Below are the code and all the weights of a small trained network. Each question names an input and a target symbol and asks about switching units off, where a switched-off unit gives its printed mean instead of its output.

import numpy as np


def w(rows, s, z=0):
    codes = np.array(rows[::2]) - 128.0
    scale = np.full(codes.shape[1], s)
    scale[-1] = z or s
    return codes * scale


def softmax(a):
    e = np.exp(a - a.max(-1, keepdims=True))
    return e / e.sum(-1, keepdims=True)


def log_softmax(a):
    a = a - a.max(-1, keepdims=True)
    return a - np.log(np.exp(a).sum(-1, keepdims=True))


def net(x, mask):
    ids = ['αβγεηθλξσφω'.index(c) for c in x.split()]
    T = len(ids)
    res = E[ids] + P[:T]
    u = 0
    for l in range(3):
        r = res
        for j in range(2):
            rows = slice(4 * j, 4 * j + 4)
            q, k, v = (r @ M[l][rows].T for M in (Q, K, V))
            z = softmax(np.where(np.tri(T) > 0, q @ k.T / 4**0.5, -1e9)) @ v
            o = O[l][rows]
            res = res + np.where(mask[u + j], z, o[:, -1]) @ o[:, :-1]
        u += 2
    return log_softmax(res[-1] @ U[:, :-1].T + U[:, -1])


Q, K, V, O = {}, {}, {}, {}
E = w([
[139,87,167],'α',
[100,122,97],'β',
[147,170,4],'γ',
[148,134,109],'ε',
[210,162,120],'η',
[112,123,139],'θ',
[161,152,173],'λ',
[101,162,118],'ξ',
[127,81,75],'σ',
[192,96,119],'φ',
[148,193,116],'ω',
],0.023)
P = w([
[96,124,102],'0',
[225,63,167],'1',
[226,47,159],'2',
[222,39,159],'3',
[221,43,150],'4',
[220,36,142],'5',
[227,42,143],'6',
[223,41,136],'7',
[255,41,151],'8',
],0.007)
Q[0] = w([
[211,211,168],'0.h0',
[138,34,161],'0.h0',
[90,248,102],'0.h0',
[161,89,59],'0.h0',
[48,140,154],'0.h1',
[132,66,96],'0.h1',
[194,122,71],'0.h1',
[174,84,56],'0.h1',
],0.016)
K[0] = w([
[246,229,102],'0.h0',
[130,106,203],'0.h0',
[92,216,29],'0.h0',
[118,97,114],'0.h0',
[181,139,228],'0.h1',
[163,152,47],'0.h1',
[42,144,32],'0.h1',
[63,240,66],'0.h1',
],0.012)
V[0] = w([
[123,112,130],'0.h0',
[188,64,140],'0.h0',
[186,188,147],'0.h0',
[121,106,96],'0.h0',
[114,27,156],'0.h1',
[160,63,113],'0.h1',
[5,129,93],'0.h1',
[187,116,159],'0.h1',
],0.012)
O[0] = w([
[91,140,162,134],'0.h0',
[73,224,119,255],'0.h0',
[33,27,83,156],'0.h0',
[228,151,91,137],'0.h0',
[68,22,84,111],'0.h1',
[168,61,1,176],'0.h1',
[240,82,222,127],'0.h1',
[50,122,97,113],'0.h1',
],0.0052,0.0094)
Q[1] = w([
[113,144,254],'1.h0',
[16,123,170],'1.h0',
[38,15,75],'1.h0',
[211,71,64],'1.h0',
[182,181,115],'1.h1',
[166,38,83],'1.h1',
[232,126,36],'1.h1',
[194,216,21],'1.h1',
],0.0093)
K[1] = w([
[150,92,122],'1.h0',
[77,165,172],'1.h0',
[83,112,250],'1.h0',
[92,136,160],'1.h0',
[152,152,107],'1.h1',
[166,85,92],'1.h1',
[199,114,77],'1.h1',
[140,137,86],'1.h1',
],0.014)
V[1] = w([
[43,8,128],'1.h0',
[55,197,34],'1.h0',
[54,177,184],'1.h0',
[85,165,218],'1.h0',
[187,68,157],'1.h1',
[136,71,138],'1.h1',
[79,235,56],'1.h1',
[193,162,87],'1.h1',
],0.011)
O[1] = w([
[83,202,15,60],'1.h0',
[121,51,122,152],'1.h0',
[219,136,113,8],'1.h0',
[213,224,117,2],'1.h0',
[140,246,161,168],'1.h1',
[85,173,159,133],'1.h1',
[207,2,123,147],'1.h1',
[135,30,199,250],'1.h1',
],0.0076,0.0089)
Q[2] = w([
[25,56,94],'2.h0',
[57,120,78],'2.h0',
[95,51,121],'2.h0',
[168,148,239],'2.h0',
[149,151,234],'2.h1',
[1,43,63],'2.h1',
[198,156,205],'2.h1',
[131,144,168],'2.h1',
],0.012)
K[2] = w([
[43,70,124],'2.h0',
[124,92,149],'2.h0',
[158,112,140],'2.h0',
[168,122,97],'2.h0',
[126,121,50],'2.h1',
[117,253,138],'2.h1',
[145,20,136],'2.h1',
[160,114,168],'2.h1',
],0.015)
V[2] = w([
[158,136,2],'2.h0',
[186,39,178],'2.h0',
[9,136,131],'2.h0',
[46,45,81],'2.h0',
[88,212,34],'2.h1',
[42,169,183],'2.h1',
[194,208,136],'2.h1',
[122,156,156],'2.h1',
],0.0082)
O[2] = w([
[65,90,18,78],'2.h0',
[181,253,103,251],'2.h0',
[30,122,203,128],'2.h0',
[15,182,73,226],'2.h0',
[133,73,161,109],'2.h1',
[169,156,167,148],'2.h1',
[201,101,140,109],'2.h1',
[156,155,216,131],'2.h1',
],0.0064,0.021)
U = w([
[54,7,142,208],'α',
[69,146,188,106],'β',
[82,205,105,37],'γ',
[85,135,97,251],'ε',
[112,194,4,6],'η',
[92,67,152,254],'θ',
[161,46,21,197],'λ',
[154,100,140,92],'ξ',
[2,179,185,81],'σ',
[35,189,74,45],'φ',
[180,143,31,102],'ω',
],0.0073,0.0083)

Each question gives the input, a string of symbols that net reads in full, and the target symbol t.
The units are the heads (4 rows each of Q, K, V and O). Each row of codes is followed by its name. A weight is (code - 128) times the scale printed after its matrix; where a second scale follows, it is the last column's (O and U).
mask holds one flag per head, layer by layer. A switched-off head (its flag False) gives its mean, the last column of its rows in O, instead of its output. The means were averaged over made-up inputs and are rounded, as every weight is.
A unit's drop is (log p(t) with every unit on - log p(t) with that unit switched off) / (log p(t) with every unit on - log p(t) with every unit switched off).
The circuit of an input: a set's keep is (log p(t) with only the set's units on - log p(t) with every unit switched off) / (log p(t) with every unit on - log p(t) with every unit switched off). Starting from all 6 units, units are removed one at a time, each time the one whose removal leaves the highest keep (on an exact tie, the one counted first), for as long as the keep stays at least 0.8.
units of the circuit, in order: the units of the circuit, biggest drop first
unit that matters most: the unit with the biggest drop
which heads matter: for each layer, one digit per head in row order, 1 if its drop is at least 0.15 and else 0, layers parted by /
input α σ ω ε, target α: unit that matters most	2.h0
input ω η β η λ λ ω α σ, target ω: units of the circuit, in order	(1.h0; 0.h1; 2.h0; 1.h1)
input λ β ξ σ λ ω ε λ, target λ: units of the circuit, in order	(1.h0; 0.h1; 2.h0; 0.h0)
input ω ω θ φ α α ξ, target ω: which heads matter	01 / 10 / 10
input θ θ θ α λ λ λ ω, target θ: units of the circuit, in order	(2.h0; 1.h0; 1.h1)
input σ λ γ φ α α, target σ: units of the circuit, in order	(1.h0; 2.h0; 0.h1)
input ε η σ γ η α ω φ λ, target γ: which heads matter	11 / 11 / 10
input σ ξ ξ φ β α β, target σ: units of the circuit, in order	(0.h1; 2.h0; 1.h1)
input λ λ λ, target λ: units of the circuit, in order	(1.h0; 0.h1; 2.h0; 1.h1)
input φ η β, target φ: which heads matter	01 / 11 / 11
input θ θ γ θ σ, target ω: units of the circuit, in order	(2.h0; 1.h1; 0.h1; 1.h0)
input γ φ σ σ α ξ η ε α, target σ: which heads matter	10 / 11 / 01
input ξ α ω γ ε ω, target θ: which heads matter	11 / 11 / 10
input η φ σ θ φ, target η: unit that matters most	0.h1
input ω θ ω, target ω: units of the circuit, in order	(1.h0; 2.h0; 1.h1)
input λ α ω, target λ: which heads matter	01 / 11 / 10
input α η α ω ε ξ, target α: which heads matter	01 / 10 / 11
input σ ξ α ξ ω, target σ: units of the circuit, in order	(0.h1; 2.h0; 1.h0)
input ω ξ σ α λ α φ, target ω: units of the circuit, in order	(0.h1; 1.h0; 2.h0; 1.h1)
input β α α θ φ λ θ, target β: which heads matter	11 / 11 / 11
input λ ω λ σ, target λ: unit that matters most	1.h0
input η α α σ σ, target η: which heads matter	01 / 11 / 10
input ω ω ω ε, target ω: which heads matter	01 / 11 / 10
input ξ α σ, target ξ: which heads matter	01 / 10 / 10
input φ ω η ω, target φ: which heads matter	11 / 11 / 11
input ξ β σ λ λ, target ξ: units of the circuit, in order	(0.h1; 1.h0; 2.h0)
input β λ β θ ξ σ, target β: units of the circuit, in order	(1.h1; 0.h1; 2.h0; 0.h0)
input α α φ η ε θ α, target α: units of the circuit, in order	(2.h0; 0.h1; 1.h0; 2.h1)
